Here is a tiny trained network, its code and every weight. The questions are about switching its units off for an input and a target symbol, where a switched-off unit gives its printed mean instead of its output.

import numpy as np


def w(rows, s, z=0):
    codes = np.array(rows[::2]) - 128.0
    scale = np.full(codes.shape[1], s)
    scale[-1] = z or s
    return codes * scale


def f(y):
    return y / 2 * (1 + np.tanh(0.7978845608 * (y + 0.044715 * y**3)))


def softmax(a):
    e = np.exp(a - a.max(-1, keepdims=True))
    return e / e.sum(-1, keepdims=True)


def log_softmax(a):
    a = a - a.max(-1, keepdims=True)
    return a - np.log(np.exp(a).sum(-1, keepdims=True))


def net(x, mask):
    ids = ['αβγεθξπστφψω'.index(c) for c in x.split()]
    T = len(ids)
    res = E[ids] + P[:T]
    r = res
    for j in range(3):
        rows = slice(4 * j, 4 * j + 4)
        q, k, v = (r @ M[0][rows].T for M in (Q, K, V))
        z = softmax(np.where(np.tri(T) > 0, q @ k.T / 4**0.5, -1e9)) @ v
        o = O[0][rows]
        res = res + np.where(mask[j], z, o[:, -1]) @ o[:, :-1]
    y = f(res @ A[0][:, :-1].T + A[0][:, -1])
    res = res + np.where(mask[3:7], y, B[0][:, -1]) @ B[0][:, :-1]
    return log_softmax(res[-1] @ U[:, :-1].T + U[:, -1])


Q, K, V, O, A, B = {}, {}, {}, {}, {}, {}
E = w([
[174,129,121],'α',
[248,76,50],'β',
[191,133,116],'γ',
[168,118,142],'ε',
[152,132,142],'θ',
[173,162,130],'ξ',
[157,112,141],'π',
[161,125,84],'σ',
[185,134,97],'τ',
[54,49,69],'φ',
[193,129,107],'ψ',
[170,67,118],'ω',
],0.017)
P = w([
[99,206,151],'0',
[254,3,193],'1',
[220,37,202],'2',
[192,55,219],'3',
[183,141,96],'4',
[174,119,108],'5',
[145,147,141],'6',
[146,112,138],'7',
[131,101,112],'8',
[116,135,124],'9',
],0.0068)
Q[0] = w([
[137,135,118],'H0',
[134,40,246],'H0',
[70,219,64],'H0',
[118,138,141],'H0',
[113,120,45],'H1',
[200,166,185],'H1',
[129,171,118],'H1',
[91,197,97],'H1',
[37,210,103],'H2',
[18,119,175],'H2',
[80,204,92],'H2',
[170,125,114],'H2',
],0.011)
K[0] = w([
[137,147,92],'H0',
[75,195,96],'H0',
[159,50,225],'H0',
[130,156,99],'H0',
[196,98,62],'H1',
[1,106,139],'H1',
[114,80,153],'H1',
[157,52,193],'H1',
[40,128,52],'H2',
[68,5,152],'H2',
[68,164,53],'H2',
[155,168,126],'H2',
],0.0098)
V[0] = w([
[152,209,56],'H0',
[80,44,63],'H0',
[130,179,2],'H0',
[146,139,212],'H0',
[93,82,147],'H1',
[56,109,52],'H1',
[134,89,190],'H1',
[191,175,152],'H1',
[105,114,44],'H2',
[178,186,148],'H2',
[111,191,107],'H2',
[210,186,126],'H2',
],0.011)
O[0] = w([
[30,130,180,90],'H0',
[115,212,85,254],'H0',
[7,180,164,154],'H0',
[189,71,128,65],'H0',
[124,117,76,141],'H1',
[65,92,95,136],'H1',
[160,133,86,141],'H1',
[162,157,188,111],'H1',
[133,133,204,144],'H2',
[91,81,89,105],'H2',
[143,34,110,26],'H2',
[59,101,114,152],'H2',
],0.011,0.0054)
A[0] = w([
[80,111,86,107],'N0',
[180,92,174,253],'N1',
[10,86,192,131],'N2',
[191,173,119,180],'N3',
],0.012,0.0047)
B[0] = w([
[138,55,162,234],'N0',
[158,121,6,208],'N1',
[173,30,93,210],'N2',
[19,163,167,254],'N3',
],0.012,0.0055)
U = w([
[124,104,170,46],'α',
[114,92,81,218],'β',
[153,148,101,3],'γ',
[156,159,91,28],'ε',
[112,165,113,232],'θ',
[151,123,136,38],'ξ',
[129,114,146,24],'π',
[181,152,112,124],'σ',
[106,90,197,210],'τ',
[156,132,130,82],'φ',
[99,101,177,61],'ψ',
[2,121,93,39],'ω',
],0.0098,0.0062)

Each question gives the input, a string of symbols that net reads in full, and the target symbol t.
The units are the heads (4 rows each of Q, K, V and O) and the neurons (one row each of A and B). Each row of codes is followed by its name. A weight is (code - 128) times the scale printed after its matrix; where a second scale follows, it is the last column's (O, A, B and U).
mask holds one flag per unit, heads first, then neurons. A switched-off unit (its flag False) gives its mean, the last column of its rows in O or B, instead of its output. The means were averaged over made-up inputs and are rounded, as every weight is.
A unit's drop is (log p(t) with every unit on - log p(t) with that unit switched off) / (log p(t) with every unit on - log p(t) with every unit switched off).
The circuit of an input: a set's keep is (log p(t) with only the set's units on - log p(t) with every unit switched off) / (log p(t) with every unit on - log p(t) with every unit switched off). Starting from all 7 units, units are removed one at a time, each time the one whose removal leaves the highest keep (on an exact tie, the one counted first), for as long as the keep stays at least 0.8.
circuit, biggest first: the units of the circuit, biggest drop first
most important unit: the unit with the biggest drop
k most important neurons: the k neurons with the biggest drops, biggest first
which heads matter: for each layer, one digit per head in row order, 1 if its drop is at least 0.15 and else 0, layers parted by /
drop when u is switched off: that unit's drop, to one decimal
input ξ φ ω ψ, target β: most important unit => H0
input σ β φ, target τ: circuit, biggest first => H0; H1
input φ σ π, target β: circuit, biggest first => H1; N3
input φ π φ β, target ω: which heads matter => 100
input σ φ α, target β: 2 most important neurons => N2; N3
input θ φ σ ξ φ, target θ: which heads matter => 011
input σ σ φ, target τ: circuit, biggest first => H0; N1; H1
input φ φ φ φ φ φ σ π, target ω: which heads matter => 100
input φ β ξ γ θ ξ, target β: circuit, biggest first => H2; H1; N3
input φ π ω ε θ τ ξ, target β: circuit, biggest first => H2; H0
input ξ β π, target β: circuit, biggest first => H0; N1; N2
input σ φ ε, target β: circuit, biggest first => N2; H0; H2
input φ φ φ τ, target ω: 2 most important neurons => N2; N1
input φ σ γ, target β: circuit, biggest first => H1
input ξ π α, target β: circuit, biggest first => H0; N1
input φ α γ θ, target β: 3 most important neurons => N3; N2; N0
input φ φ θ, target ω: drop when H0 is switched off => 0.4
input φ φ φ γ, target ω: drop when N2 is switched off => 0.1
input φ ω β, target ω: drop when H1 is switched off => 0.0
input φ φ φ σ, target ω: drop when N3 is switched off => -0.2
